Below are the code and all the weights of a small trained network. Each question names an input and a class and asks about switching units off, where a switched-off unit gives its printed mean instead of its output.

import numpy as np


def w(rows, s, z=0):
    codes = np.array(rows[::2]) - 128.0
    scale = np.full(codes.shape[1], s)
    scale[-1] = z or s
    return codes * scale


def f(y):
    return y / 2 * (1 + np.tanh(0.7978845608 * (y + 0.044715 * y**3)))


def log_softmax(a):
    a = a - a.max(-1, keepdims=True)
    return a - np.log(np.exp(a).sum(-1, keepdims=True))


def net(x, mask):
    res = np.array(x, float).reshape(1, 6) / 4 @ E
    y = f(res @ A[0][:, :-1].T + A[0][:, -1])
    res = res + np.where(mask, y, B[0][:, -1]) @ B[0][:, :-1]
    return log_softmax(res[-1] @ U[:, :-1].T + U[:, -1])


A, B = {}, {}
E = w([
[131,62,87],'x0',
[117,149,75],'x1',
[1,161,122],'x2',
[122,190,219],'x3',
[126,90,210],'x4',
[141,210,46],'x5',
],0.0093)
A[0] = w([
[160,148,100,49],'n1',
[60,61,208,157],'n2',
[2,188,100,150],'n3',
[225,108,42,151],'n4',
[215,76,78,133],'n5',
[237,184,166,222],'n6',
[185,168,167,255],'n7',
],0.0084,0.0068)
B[0] = w([
[114,57,115,120],'n1',
[108,48,197,236],'n2',
[1,160,84,222],'n3',
[199,127,68,214],'n4',
[207,80,120,196],'n5',
[148,201,151,254],'n6',
[151,190,159,250],'n7',
],0.0095,0.0075)
U = w([
[155,219,157,18],'0',
[54,119,163,62],'1',
[177,165,180,250],'2',
[123,50,173,140],'3',
[31,156,2,98],'4',
[156,193,62,103],'5',
[232,106,54,103],'6',
[151,162,139,253],'7',
],0.0094,0.0043)

Each question gives the input, the list of numbers given to net, and the class t.
The units are the neurons (one row each of A and B). Each row of codes is followed by its name. A weight is (code - 128) times the scale printed after its matrix; where a second scale follows, it is the last column's (A, B and U).
mask holds one flag per neuron, in row order. A switched-off neuron (its flag False) gives its mean, the last column of its row in B, instead of its output. The means were averaged over made-up inputs and are rounded, as every weight is.
A unit's drop is (log p(t) with every unit on - log p(t) with that unit switched off) / (log p(t) with every unit on - log p(t) with every unit switched off).
The circuit of an input: a set's keep is (log p(t) with only the set's units on - log p(t) with every unit switched off) / (log p(t) with every unit on - log p(t) with every unit switched off). Starting from all 7 units, units are removed one at a time, each time the one whose removal leaves the highest keep (on an exact tie, the one counted first), for as long as the keep stays at least 0.8.
units of the circuit, in order: the units of the circuit, biggest drop first
top k neurons: the k neurons with the biggest drops, biggest first
drop when u is switched off: that unit's drop, to one decimal
input [-6,-8,8,4,7,5], class 1: units of the circuit, in order	(n3, n2)
input [1,-2,3,6,-4,-4], class 1: top neuron	(n4)
input [-2,6,-2,-4,-5,4], class 6: units of the circuit, in order	(n4, n5)
input [7,-6,3,-5,-4,1], class 6: top 3 neurons	(n3, n4, n5)
input [-3,-8,6,8,-4,-4], class 1: top 2 neurons	(n3, n2)
input [-7,7,3,-1,5,0], class 4: units of the circuit, in order	(n3, n6)
input [-1,8,-1,-8,0,1], class 6: top 3 neurons	(n4, n5, n3)
input [8,1,-1,-2,-2,7], class 6: drop when n4 is switched off	0.1
input [-4,5,8,8,2,7], class 4: drop when n3 is switched off	0.5
input [-8,0,3,-4,-1,5], class 4: drop when n3 is switched off	0.3
